In the rows, zero is written as 128.
Each row of numbers stands for one object and depends on some of the facts below. Use the named rows to name the rest.

Facts:
pegustun (δ govovos) (χ c) (Ψ trugik)
grastin (χ g)
naki (δ gragra) (χ d)
lustibes (γ stesko voso briflan) (χ d) (Ψ skibul)
fenadi (γ vives rebe rabran staklogro tulidril) (χ b)
nevomes (δ gragra) (χ b)
somon (γ flodu greter noskogror kluplutrus plamelen) (χ e)
briflan (δ sevul) (χ d)
stidem (χ d)
faniflo (δ toluk) (χ b) (Ψ roplal)
vagon (χ a) (Ψ plamelen)
mukubrum (χ a)
skeflal (χ g)
skikun (δ flamol) (χ d) (Ψ skeflal)
niflel (δ troma soladri) (χ e)
vonal (χ b) (Ψ braklum)
tadruk (χ g) (Ψ skagok)
tulidril (χ b) (Ψ somon)
klotam (χ e) (Ψ kodi)
govovos (χ e)
nisanok (δ lumek togotras) (χ b)
broster (χ c)
zaskikler (χ b)
luvan (γ bidri pegram fuski skibul vagon nevomes vuram rufladruk) (χ f) (Ψ flugra)
movobren (χ c)
vuzul (δ skora fliklas nozol) (χ c)
sobra (χ f) (Ψ legrir)
lastik (γ stotrifin pegrur gosel sobra) (δ fliklas ravik) (χ d)
drular (χ a)
grosker (χ e)
zibrer (δ kluplutrus plamelen) (χ d)
togotras (δ toluk) (χ b) (Ψ mogrul)
bopom (δ mukubrum) (χ d)
noskogror (δ rubir) (χ a) (Ψ togotras)
plufo (γ flaber baren zomi vagon klutrusos vuram nisanok kodi) (χ g) (Ψ tizo)
klutrusos (χ e) (Ψ muklotrol)
pezes (χ f) (Ψ begostim)
begostim (δ stistik) (χ f) (Ψ kadrak)
retrutur (χ a)
flugra (γ vives tobrel gristi rufladruk) (δ tulidril) (χ e) (Ψ totrur)
bunum (δ debre) (χ e)
tobrel (χ d) (Ψ voso)
demipel (δ togotras) (χ g) (Ψ puplo)
zolun (χ f) (Ψ sufla)
toluk (δ mukubrum) (χ f)
voso (χ a)
vasem (γ drular skeflal klaflok) (δ dripar) (χ c) (Ψ fetuklam)
fireskik (δ stesko togotras) (χ g) (Ψ niflel)
skagok (δ flugra bopom) (χ a) (Ψ sotrus)
vebrir (χ e)
stesko (δ togotras) (χ c) (Ψ druso)
vives (χ d)
flaber (δ fliklas togotras) (χ c) (Ψ vasem)
flodu (χ d) (Ψ ravik)
rufladruk (χ a)
tizo (γ pezes rebe vonal togotras) (δ brotre) (χ d) (Ψ klutrusos)
sotrus (δ govovos) (χ g)
kadrak (δ gragra) (χ b) (Ψ vagon)
trugik (χ b) (Ψ kluplutrus)
brinu (δ flamol) (χ c)
tetre (δ bunum) (χ b)
fetuklam (χ d) (Ψ fliklas)
butun (γ flaber stesko faniflo skibul druso flamol) (δ govovos) (χ c)
tomik (γ skagok pliflum pegrur dovom rebe vonal zozal) (χ f) (Ψ zibrer)
tigri (γ flodu rubir) (δ vudriplol gragra soladri) (χ d) (Ψ troma)
zasasta (γ pegustun muvol) (χ a)
druso (δ mukubrum) (χ a) (Ψ klogus)
flamol (χ f)
fonaku (χ g) (Ψ gosel)
zozal (δ stesko) (χ g)
plamelen (δ pegustun) (χ f) (Ψ faniflo)
zomi (δ puflom) (χ a)
rabran (δ rubir) (χ c)
gifa (γ pezes tobrel) (χ f)
muvol (χ e)
roku (χ f) (Ψ stiplin)
vuram (δ greter poplol plamelen) (χ a) (Ψ bunum)
pegram (δ risken skora) (χ d)
stiplin (χ b) (Ψ baklatren)
gosel (χ a) (Ψ fireskik)
gropil (γ puflom skikun stidem bobri) (δ poplol) (χ c)
troma (γ puflom lemum pliflum gragra voso) (χ d) (Ψ pezes)
sisonik (γ pemum tadruk kofal gritre bobri) (χ c)
nozol (γ vudriplol seguk sotrus noskogror zaskikler lumek bobri) (δ gragra sobra) (χ b)
stistik (χ b) (Ψ roku)
totrur (χ c) (Ψ skaze)
lumek (χ c) (Ψ poplol)
pliflum (χ e)
pemum (χ g) (Ψ pliflum)
dabras (δ zozal) (χ a)
bidri (χ b) (Ψ tadruk)
gritre (δ tisil togotras) (χ g)
mogrul (δ toluk) (χ e) (Ψ baren)
skaze (χ e) (Ψ zasasta)
fubafem (δ briflan) (χ c) (Ψ nisanok)
braklum (γ fireskik gragra zozal nisanok tututrel) (χ d) (Ψ pegrur)
dovom (δ pegustun) (χ g)
dripar (γ fireskik demipel gragra kadrak grastin rufladruk) (δ demipel tizo) (χ f) (Ψ tulidril)
lemum (χ b)
kofal (δ tizo) (χ d)
ropa (δ vuzul) (χ f)
roplal (χ b) (Ψ pegram)
vudriplol (χ c) (Ψ pemum)
klogus (χ a) (Ψ vebrir)
rebe (δ stotrifin naki) (χ f)
fuski (δ vudriplol brotre) (χ a) (Ψ fubafem)
kluplutrus (δ stesko vudriplol skikun) (χ g) (Ψ duku)
skora (γ retrutur muvol skikun brinu) (δ flamol) (χ g)
baklatren (δ naki sobra nisanok) (χ c) (Ψ naki)
lefi (γ movobren pegrur sotrus sobra kofal grastin klaflok bobri) (χ d) (Ψ zolun)
ravik (χ c) (Ψ rabran)
fugrum (γ grosker fuski tadruk drular rebe brinu) (δ pegram sevul) (χ b)
kodi (χ f) (Ψ tisil)
legrir (χ f) (Ψ vudriplol)
tututrel (χ e) (Ψ rebe)
pegrur (χ e) (Ψ noskogror)
stotrifin (δ skora rubir) (χ f)
soladri (δ poplol) (χ a)
zestus (χ c) (Ψ pegustun)
risken (δ zagrubim demipel gragra togotras) (χ e) (Ψ greter)
brotre (δ broster tisil) (χ c)
fliklas (γ muklotrol zozal ropa brotre flamol) (χ b) (Ψ skikun)
gragra (δ fliklas) (χ e)
puflom (δ kofal) (χ c)
skibul (δ naki) (χ c) (Ψ driram)
debre (χ c)
baren (δ toluk pegram tobrel skora) (χ d)
muklotrol (δ stidem sevul) (χ f)
staklogro (δ togotras) (χ b)
poplol (δ retrutur) (χ d) (Ψ zaskikler)
driram (χ f) (Ψ tututrel)
klaflok (χ a) (Ψ stistik)
sevul (γ fubafem flaber dovom) (δ sobra) (χ e)
bobri (δ skibul risken) (χ g)
rubir (δ vuzul) (χ d)
kivi (γ demipel vagon mogrul) (δ greter) (χ d)
greter (δ poplol) (χ d)
seguk (δ skeflal zozal) (χ e)
zagrubim (δ druso) (χ e)
bridam (δ puflom zozal fliklas) (χ f)
puplo (γ skagok risken kluplutrus rabran soladri) (δ debre) (χ e) (Ψ vives)
tisil (χ g) (Ψ lefi)
duku (γ pemum pegram klogus) (χ f) (Ψ flodu)
grivu (γ zestus) (χ a)
sufla (γ zomi fuski klutrusos brinu ropa) (δ pegustun sobra) (χ a) (Ψ lustibes)
flalar (δ flaber skibul) (χ e) (Ψ tigri)
gristi (χ b) (Ψ briflan)
flaklok (γ puflom roplal rabran kofal stidem) (δ grosker) (χ b)

Named rows:
somon: [121 126  96 106  90 100 136  97 150 114  99 152 157 129 103 130 176 148
 163 128 113 143 154 119 191  78]
grosker: [122 153 103 104  87 100 127 138 114 133  93 125 146 135 109 162 169 149
 150 114 115 153 165  98 145  82]
flaklok: [131 114  95 108  95 106 147 108 142 134  62 125 148 116  91 114 167 128
 165 101 102 142 145 112 179  74]
rabran: [ 89 118 114 103  98  54 145 140 129 130  74 125 138 110 131 143 152 100
 167 124 104 143 133 126 143  60]
puplo: [118 109  95 109  94  98 146 109 142 126  69 131 152 119  94 106 170 122
 159 115 101 139 155 118 185  77]
debre: [136 150 113 108  87 113 128 125 126 109 100 130 151 116 128 157 169 141
 156 145 114 147 127 128 160  73]
fenadi: [139 136 101 107  88 113 135 108 129 136  80 128 154 121  98 141 173 154
 162  92 113 147 142 114 177  73]
stidem: [127 148 113  95  91  90 130 137 141 139  98 133 144 131 121 161 173 142
 155 121 107 150 146 106 140  72]
pegrur: [120 132 104  92  88  95 130 140 122 131  96 129 140 137 110 164 166 153
 154 114 109 151 166 103 128  80]
brotre: [114 154 110 113  86 109 142 129 106 118  77 113 143 106 128 145 149 116
 157 128 109 144 128 125 151  71]
retrutur: [119 173 101  97  83 106 134 133 129 148  95 133 149 125 116 150 171 135
 162 127 117 150 143 103 144  78]
skeflal: [112 134 111 102  87  88 129 128 120 128 100 137 145 134 112 165 165 152
 161 104 118 148 151 107 153  72]
lemum: [125 151 106  98  87 105 133 129 113 128  94 133 147 126 111 162 163 153
 153 109 116 150 147 111 152  77]
movobren: [142 130 109  97  90  81 128 127 117 127  97 124 147 121 120 177 165 145
 158 116 101 143 132 122 136  70]
vonal: [147 148 108  94  84 120 135 136 119 121  88 128 142 126 111 172 163 142
 148 105 116 151 150 105 148  78]
zozal: [103 155  90 112  84 111 153 129 104 124  66 116 132 111 124 159 134 122
 154 115  98 140 154 117 129  73]
zolun: [134 166  89 115  83  95 140 137 145  93 100 125 149 115 112 142 176 156
 143 147 115 146 156 141 173  81]
kivi: [112 153 105 121  86 110 146 126 127 126  59 111 151 100 103  99 160 108
 159 114 107 140 123 115 190  79]
tadruk: [123 143 104  97  88 100 130 133 110 122  95 123 142 135 108 172 166 151
 156 111 112 152 161 107 136  73]

Name these rows:
No name comes twice in this set of rows, the named rows included.
[143 165 107 115  84 114 128 110 116 127  82 113 158 120  97 137 175 158
 154  99 113 147 122 112 182  82] -> braklum
[150 136  90 104  92  90 139 123 155 127  71 117 153 113  93 129 187 169
 165  92  95 147 138 149 192  78] -> lefi
[108 152  93 106  89 104 158 119 136 139  74 136 148 104 120 119 155 111
 153 133 111 143 150 109 148  79] -> dabras
[118 123 115 111  93 155 137 103 113 133  60 148 141 133 116 122 155 103
 145 159  96 142 152  88 146  89] -> flalar
[100 128 108 105  97  91 155 135 140 127  81 135 147 106 128 107 155  93
 145 143 108 138 135 121 163  75] -> rubir
[ 81 111 110 105  98 112 144 136 134 137 116 122 146 118 118  88 153  80
 151 143  93 130 147  87 149  63] -> plamelen
[101 140  97  95  94  90 161 136 143 141  86 139 141 117 125 128 162  95
 154 141 108 142 147 112 149  70] -> noskogror
[129 151 110 124  87 121 136 119 109 109  59 112 156  94 108  98 159 111
 162 127 117 138  97 132 192  75] -> butun
[133 208  70 136  75 157 172  82 111  98  66 105 127  97 146 206 117 153
 148 138  67 125 188 115 121  76] -> stesko
[124 167 101 103  75  62 146 136 111  94  81 117 148 119  99 190 168 148
 139 118 134 150 171 111 157  90] -> tututrel
[110 132 114 108  92 102 145 143 132 111  82 125 141 100 124 129 158  81
 163 140 110 140 119 124 169  69] -> pegustun
[ 96 129 111 112  92 128 135 110 122 133  84 131 146 133 113 107 158 112
 150 161  99 141 141  93 146  77] -> begostim

Now the same objects, written a new way:
Named rows:
noskogror: [112 104 109 148 136 117 140 111 135 145 127 111 120 109 135 113 149 115
 145 132 162 139 108 124 136 122 140 131 118 136 139 137 150 123  91 128
 124]
bobri: [120 121 109 145 134 124 132 127 135 144 115 112 115 122 126 114 145 124
 146 123 158 130 109 133 136 130 142 125 117 125 127 134 148 128 107 126
 134]
muvol: [140 131 118 134 130 130 122 132 132 127 126 132 128 130 112 128 128 124
 136 120 135 127 119 134 125 129 131 127 126 122 123 128 138 133 120 128
 139]
tomik: [140 115 120 127 117 135 103 144 117 125 133 132 128 146 136 133 129 141
 130 131 121 131 127 129 134 127 131 145 141 141 130 149 136 111 115 123
 117]
pliflum: [135 140 123 135 133 124 124 122 139 124 130 131 135 121 110 127 127 121
 134 123 144 129 122 137 129 129 128 124 122 116 126 120 135 127 116 128
 141]
drular: [139 125 118 135 136 128 124 126 128 128 134 131 131 130 113 121 128 116
 139 119 135 126 116 128 121 129 130 129 125 124 131 129 134 139 112 132
 135]
bunum: [158 101 160 172 111 129 147 145 113 123 153 133 121 157  72 158 136  84
 148 194 134 115  90 121 139 160 138 178 150 116 142 117 170 116 170 159
 146]
klogus: [138 134 116 135 135 125 124 121 129 129 130 133 135 131 112 125 136 117
 144 121 134 125 124 134 121 128 131 133 118 121 125 133 131 137 118 131
 134]
kivi: [108 119 116 141 137 152 114 147 126 139 130 116 113 145 130 135 136 136
 136 132 145 120 139 124 141 112 159 152 117 133 119 138 148 106 115 115
 125]
plamelen: [126  97 115 139 130 100 134 113 125 137 137 118 124 103 132 117 124 117
 125 138 149 152  96 133 126 134 124 130 138 127 149 137 143 138  82 126
 128]
stistik: [193  99  65 102 137 111 129 131 101 101 214 142 117 119 133  89 119 135
  42  64 134 140 150 110  68 147 122  71  86 144  91  89  87  71 142  81
 137]
vonal: [145 124 115 130 119 125 129 127 130 128 125 134 136 131 122 128 140 119
 146 113 134 124 116 130 122 129 130 117 131 127 130 135 135 134 121 132
 131]
toluk: [130 124 121 130 129 127 114 133 124 130 135 125 132 130 127 134 124 131
 134 131 135 128 123 140 128 129 135 134 132 124 131 134 131 124 108 123
 131]
bopom: [126 126 125 123 134 132 114 135 128 125 138 135 131 132 119 139 118 118
 131 124 130 130 126 133 125 117 128 140 136 125 133 135 127 133 109 126
 130]
zibrer: [121 115 116 144 141 141 117 129 141 134 122 126 113 131 135 112 134 141
 132 131 148 131 130 116 144 116 145 155 116 133 128 138 159 115 103 127
 125]
stesko: [140 132 109 122 136 126 116 129 122 129 128 131 134 134 116 128 140 122
 161 115 134 128 125 136 121 128 137 133 115 123 125 138 131 145 114 130
 133]
tisil: [141 134 126 123 121 120 105 132 119 119 135 139 136 140 113 138 113 119
 123 119 121 127 112 145 122 129 111 126 146 124 137 134 107 134 119 126
 132]
pegrur: [137 126 117 132 126 124 128 125 136 123 127 133 133 124 117 127 131 119
 139 122 137 133 118 130 128 128 128 123 130 120 127 129 141 131 115 132
 137]
zozal: [135 132 115 134 133 127 119 129 133 131 120 126 127 133 114 123 130 126
 140 115 139 125 115 138 127 133 127 121 123 118 127 130 136 137 116 129
 140]

Name these rows:
No name comes twice in this set of rows, the named rows included.
[146  93 155 174  93 128 146 141 122 116 149 128 117 154 101 153 162  91
 154 199 144 122  97 115 162 138 144 182 151 143 143 137 185  79 158 157
 126] -> puplo
[147 124 113 137 129 123 123 123 129 130 118 132 121 138 114 113 133 130
 130 122 133 133 108 131 128 138 120 132 126 125 130 133 135 141 118 132
 134] -> tadruk
[129 114 114 137 130 107 128 114 128 136 129 122 123 116 123 121 133 113
 125 130 146 142  99 137 131 131 118 124 136 130 140 137 132 136  98 129
 131] -> kluplutrus
[126 129 120 142 138 138 125 131 146 134 126 121 128 120 123 121 130 138
 157 124 155 121 128 128 134 129 146 119 112 113 126 119 161 117 104 122
 149] -> muklotrol
[112 121 118 146 137 147 111 146 123 143 129 113 115 150 129 130 143 135
 137 128 149 111 130 127 139 116 153 149 116 138 126 140 139 104 115 115
 120] -> sufla
[131 125 121 126 131 130 118 130 130 122 140 138 133 130 124 135 129 119
 132 126 130 131 131 128 129 118 134 141 130 130 128 134 132 123 115 127
 128] -> fetuklam
[138 135 118 112 133 121 122 127 117 121 138 144 146 129 106 149 120 104
 138 113 118 132 123 141 112 123 126 130 135 114 124 132 112 158 117 132
 136] -> tobrel
[129 125 123 130 127 126 120 136 122 130 134 124 127 131 118 137 128 119
 124 127 137 128 118 135 128 128 130 132 130 125 126 128 130 123 118 123
 134] -> skaze
[118 115 116 140 135 135 119 139 124 140 125 112 123 128 131 125 137 136
 145 136 149 127 121 131 137 129 150 140 120 126 121 136 150 116 107 120
 128] -> bridam
[116 116 115 137 137  98 134  92 132 130 137 129 130 100 123 119 140 104
 121 137 148 158 111 134 135 118 123 146 129 129 141 135 131 133  88 134
 121] -> greter
[128 124 123 128 110 142 110 160 125 122 140 126 127 148 130 143 128 127
 139 120 136 114 125 132 129 121 128 118 139 136 129 137 128 102 126 119
 132] -> plufo
[139 130 123 130 126 133 126 138 141 120 131 132 130 126 116 131 123 120
 149 115 140 122 124 126 125 127 128 114 127 119 128 125 142 126 119 129
 147] -> klutrusos
[145 120 116 115 130 103 118 117 110 123 143 139 140 124 112 136 124 102
 138 121 121 143 107 145 111 131 113 132 139 125 142 141 108 160  99 133
 130] -> lumek
[140 135 121 142 138 133 120 128 138 131 123 131 129 132 111 120 121 130
 138 118 137 119 117 132 125 132 126 121 124 115 135 125 136 133 115 129
 143] -> nisanok

The same objects again, as new rows of numbers:
Known rows:
dabras: [135 140 127 127 116 104 119  82 121 129 125 143 131 131 130 124 107 131
 119  98 162 143 119  93 149 121 141 112 129 156  81 101  97 134 138 146
 131 149 137]
zomi: [138 143 140 126 119  98 127  70 135 124 120 131 126 120 106 129 117 138
 119  93 147 160 136  90 164 110 138 102 137 144  86  98  99 131 141 139
 127 143 138]
fliklas: [159 117  72 101 108 115 123 129 143 106 151 137 111 141 157 153 101 125
 130 141 121 142 135 138 152 158 133 153 126 105 146 136 133 126 131 140
 150 150 100]
stiplin: [148 125 113 111 117 149 135 143 145  96 131 116 131 142 123 129  76 136
 138 134 136 137 123 140 159 148 124 134 123  99 122 127 131  84 122 131
 149 117 117]
tetre: [139 112 121 117 128 123 140 106 132 122 138 150 142 135 131 136  99 112
 123  97 147 114 140 129 134 128 151 122 134 133 102 114 120 124 119 140
 131 138 110]
butun: [144 111 120 139 113 124 127 104 119 105 151 159 139 137 140 136 105 139
 141 120 158 119 125 113 118 120 165 140 141 152  95 113 127 128 124 146
 123 166 119]
rubir: [121 144 120 131 159 170 198 122 104 169 142 157 136 158 173  69 117  60
 113  76 163 110 144 142 137 109 119  90 143 154  77 123  94 100 112 134
 145  99  89]
pegram: [135 107 127 128 135 138 156 128 125 139 122 169 146 122  73 156 102 103
 135 108 141 119 150 114 134 127 165  79 162 142  94 119  90 110 105 158
 123 122  80]
lefi: [146 117  84 111 122 136 151 149 125 107 143 120 111 155 132 142 114 111
 142 150 145 123 125 150 138 150 130 144 114 109 137 124 138  93 120 143
 143 146 108]
vives: [140 123  97 122 110 138 157 158 132 122 131 126 112 146  98 166 110 125
 139 142 130 150 171 136 159 147 124  89 129 104 116 151 123  87 117 152
 142 131  87]
tizo: [155  67 101 128 126 128 129  92 141 116 153 183 161 151 119  89  95 111
 137 120 138 107 124 122 127 117 158 160  98 121 108  87 119 103 108 123
 161 152  88]
flodu: [130 156 103 118 132 171 193 166 107 142 132 104 108 159 165 103 124  88
 134 125 153 136 153 154 159 142  94  92 131 121 108 156 109  78 125 131
 144  99 104]
vebrir: [140 144 101 131  84 151 132 160 123 104 148 133 114 124 159 164 104 149
 157 128 141 147 152 111 163 162 131  91 127 118 109 163 144 103 136 162
 136 147 106]
dripar: [130 119 126 144 122 105 118  81 115  96 131 145 142 138 134 107 108 115
 123 125 166 115 103 110 128 115 149 167 141 148 120  79 106 124 117 125
 129 161 144]
zolun: [141 150 107 129 105 127 137 126 117 109 133 112 104 141 127 128 115 138
 143 143 147 149 129 114 169 132 111 121 116 119 120 121 123  97 132 146
 151 148 135]
luvan: [142 153 113 133 119 111 132 135 118  73 134 101  99 124 136 138 118 138
 135 146 156 131  91 116 150 146 126 158 108 124 131 105 143  95 129 131
 140 161 155]
plufo: [154 124 104 128 105 100 112  98 144  76 144 111 121 149 129  81  99 147
 147 146 123 154 102 121 167 132 117 181  93  96 129  91 144  91 137 113
 166 159 142]
grastin: [135 160 121 135 105 119 145 128 132 111 127 112 112 129 109 129 118 146
 135 140 141 159 146 114 193 128 115 106 130 115 112 133 117  98 138 143
 143 139 134]
demipel: [111 114 123 151  84  48  97  55 135  85  60 118 139 135 127 127 133  65
 123 104 212 145 164  87 180 150 102 128 146 180 141 116  92 106 108  94
  71 137 118]

Rows to name:
No name comes twice in this set of rows, the named rows included.
[113 105 146 120 122 121 132 108 146 107 111 125 150 125  92 152  89 119
 133  93 175 125 155 126 137 119 153 100 143 144 100 112 114 116 107 145
  96 115 103] -> faniflo
[143 126 130 145 101 150 126 115 120 118 143 177 158 118 133 130  78 136
 148 111 142 123 139  94 141 128 163 104 156 141  86 121 107 115 126 150
 147 144 105] -> niflel
[120 110 128 146  78  86  93  67 139  97  73 134 158 125 107 119 103  86
 131 109 189 148 149  72 173 140 114 105 141 163 114 117  78  85 112 111
  89 133 122] -> fireskik
[143 133  97 136  99 107 134 112 125 108 140 123 110 159 134 109 115 140
 147 153 130 161 147 111 174 129 106 131 107 105 120 128 128 108 142 137
 158 157 124] -> legrir
[112 125 124 145  88  89 111  72 131 108  86 134 149 139 121 124 117  82
 137 109 190 146 157  83 171 133 109 101 145 160 117 122  79 108 115 123
  99 132 116] -> gritre
[167 123  75 130 161 133 134 117 127 143 129 222 129  87 115 130  82  79
  96 107  56 109 119  90 159 160 163 109 201 134 151 109  80 119 112 144
 164 122  79] -> naki
[139 132 110 118 120 135 164 151 134 114 124 113 106 143 106 135 116 120
 138 136 134 138 155 150 169 135 118 113 131 103 126 135 131  90 119 127
 143 123  98] -> stidem
[136 105 124 129 132 115 167 100 135 131 139 149 131 152 110 120 123 114
 126 100 148 121 177 145 136 104 145 109 125 128  99 119 122 130 122 128
 127 144  78] -> skikun
[141 157 116 138 119  97 144 103 129 109 131 104  90 145 134  83 129 136
 132 130 121 151 155 136 188 112 100 134 125 103 131 113 133 121 149 112
 159 145 127] -> sobra
[134 150 133 139 106 123 140 131 117  75 134  97 105 137 162 116 118 154
 139 127 144 121 139 141 162 134 121 152 138 111 141 126 157 124 133 117
 128 141 136] -> klotam

